Here is a tiny trained network, its code and every weight. The questions are about switching its units off for an input and a class, where a switched-off unit gives its printed mean instead of its output.

import numpy as np


def w(rows, s, z=0):
    codes = np.array(rows[::2]) - 128.0
    scale = np.full(codes.shape[1], s)
    scale[-1] = z or s
    return codes * scale


def f(y):
    return y / 2 * (1 + np.tanh(0.7978845608 * (y + 0.044715 * y**3)))


def log_softmax(a):
    a = a - a.max(-1, keepdims=True)
    return a - np.log(np.exp(a).sum(-1, keepdims=True))


def net(x, mask):
    res = np.array(x, float).reshape(1, 7) / 4 @ E
    y = f(res @ A[0][:, :-1].T + A[0][:, -1])
    res = res + np.where(mask, y, B[0][:, -1]) @ B[0][:, :-1]
    return log_softmax(res[-1] @ U[:, :-1].T + U[:, -1])


A, B = {}, {}
E = w([
[127,129,129,128,128,128],'x0',
[124,155,24,139,176,129],'x1',
[55,207,113,102,50,42],'x2',
[142,120,120,2,156,146],'x3',
[130,127,128,127,126,128],'x4',
[129,129,128,128,127,129],'x5',
[128,130,128,129,128,129],'x6',
],0.0081)
A[0] = w([
[126,123,121,58,126,138,92],'neuron 0',
[104,147,123,116,107,109,49],'neuron 1',
[110,145,125,118,113,116,35],'neuron 2',
[106,132,134,163,136,126,32],'neuron 3',
[131,135,129,126,127,130,99],'neuron 4',
[129,131,150,126,136,121,31],'neuron 5',
[149,105,138,148,171,159,39],'neuron 6',
[134,117,132,136,139,151,3],'neuron 7',
[165,92,142,146,189,185,8],'neuron 8',
[113,132,134,180,136,122,71],'neuron 9',
[136,140,45,140,161,124,28],'neuron 10',
[111,151,121,117,104,109,55],'neuron 11',
[93,182,114,103,91,86,14],'neuron 12',
[126,135,61,135,149,134,40],'neuron 13',
[132,132,127,245,101,129,103],'neuron 14',
[132,115,226,115,98,138,54],'neuron 15',
[127,136,60,134,148,136,20],'neuron 16',
[135,120,213,119,120,118,33],'neuron 17',
[105,124,130,168,131,125,45],'neuron 18',
[134,122,122,7,157,145,67],'neuron 19',
[124,129,124,129,135,126,89],'neuron 20',
],0.018,0.0014)
B[0] = w([
[179,161,120,155,192,74,189],'neuron 0',
[108,73,160,122,92,118,171],'neuron 1',
[119,125,157,125,98,115,153],'neuron 2',
[168,142,131,138,142,114,143],'neuron 3',
[137,91,102,107,121,119,126],'neuron 4',
[135,112,102,109,113,133,126],'neuron 5',
[79,81,192,133,64,86,191],'neuron 6',
[122,119,138,112,98,105,140],'neuron 7',
[76,115,251,108,47,55,239],'neuron 8',
[175,156,135,152,167,101,161],'neuron 9',
[87,159,54,90,102,230,197],'neuron 10',
[110,119,179,132,87,113,172],'neuron 11',
[86,82,242,114,71,86,236],'neuron 12',
[93,145,80,122,110,210,177],'neuron 13',
[217,121,87,144,244,57,232],'neuron 14',
[74,178,31,117,104,238,206],'neuron 15',
[108,162,84,102,103,205,177],'neuron 16',
[94,157,56,96,118,214,184],'neuron 17',
[157,116,120,146,165,119,149],'neuron 18',
[225,119,84,187,233,74,255],'neuron 19',
[138,109,119,108,127,138,126],'neuron 20',
],0.02,0.01)
U = w([
[228,142,100,151,211,73,253],'0',
[68,89,227,75,28,82,71],'1',
[76,195,31,56,84,253,65],'2',
],0.0059,0.0016)

Each question gives the input, the list of numbers given to net, and the class t.
The units are the neurons (one row each of A and B). Each row of codes is followed by its name. A weight is (code - 128) times the scale printed after its matrix; where a second scale follows, it is the last column's (A, B and U).
mask holds one flag per neuron, in row order. A switched-off neuron (its flag False) gives its mean, the last column of its row in B, instead of its output. The means were averaged over made-up inputs and are rounded, as every weight is.
A unit's drop is (log p(t) with every unit on - log p(t) with that unit switched off) / (log p(t) with every unit on - log p(t) with every unit switched off).
The circuit of an input: a set's keep is (log p(t) with only the set's units on - log p(t) with every unit switched off) / (log p(t) with every unit on - log p(t) with every unit switched off). Starting from the 12 units with the biggest drops (on a tie, the unit counted first), units are removed one at a time, each time the one whose removal leaves the highest keep (on an exact tie, the one counted first), for as long as the keep stays at least 0.8.
circuit, biggest first: the units of the circuit, biggest drop first
unit that matters most: the unit with the biggest drop
top k neurons: the k neurons with the biggest drops, biggest first
drop when u is switched off: that unit's drop, to one decimal
input [4,-6,3,7,-3,-1,0], class 0: unit that matters most -> neuron 19
input [3,6,7,-4,-8,3,3], class 1: top 2 neurons -> (neuron 12; neuron 15)
input [4,-3,5,-6,-8,2,0], class 0: top 2 neurons -> (neuron 14; neuron 8)
input [-1,5,-6,-5,3,1,4], class 1: top 2 neurons -> (neuron 8; neuron 19)
input [5,3,-6,5,1,-8,-4], class 1: top 2 neurons -> (neuron 8; neuron 14)
input [-3,-8,7,-7,-4,-8,6], class 2: top 2 neurons -> (neuron 15; neuron 17)
input [2,-7,7,7,-3,-3,-4], class 0: top 2 neurons -> (neuron 19; neuron 0)
input [-7,-7,-6,-2,5,8,7], class 2: top 3 neurons -> (neuron 15; neuron 17; neuron 12)
input [-4,2,8,-8,4,4,-5], class 0: top 3 neurons -> (neuron 14; neuron 8; neuron 9)
input [-1,-5,5,5,2,-5,-6], class 0: top 3 neurons -> (neuron 19; neuron 8; neuron 0)
input [-2,8,-8,3,2,3,1], class 1: top 4 neurons -> (neuron 8; neuron 6; neuron 15; neuron 17)
input [3,-6,5,6,-3,-1,-8], class 0: top 2 neurons -> (neuron 19; neuron 0)
input [-3,2,-5,4,-1,3,7], class 1: top 2 neurons -> (neuron 8; neuron 14)
input [5,-2,3,-4,-7,-6,-1], class 0: circuit, biggest first -> (neuron 14)
input [6,-3,3,-7,-6,-5,-1], class 0: drop when neuron 12 is switched off -> 0.0
input [8,-5,-7,-4,-2,-6,4], class 1: drop when neuron 8 is switched off -> 2.0
input [-1,4,-5,-2,-2,-8,7], class 1: drop when neuron 8 is switched off -> 0.6
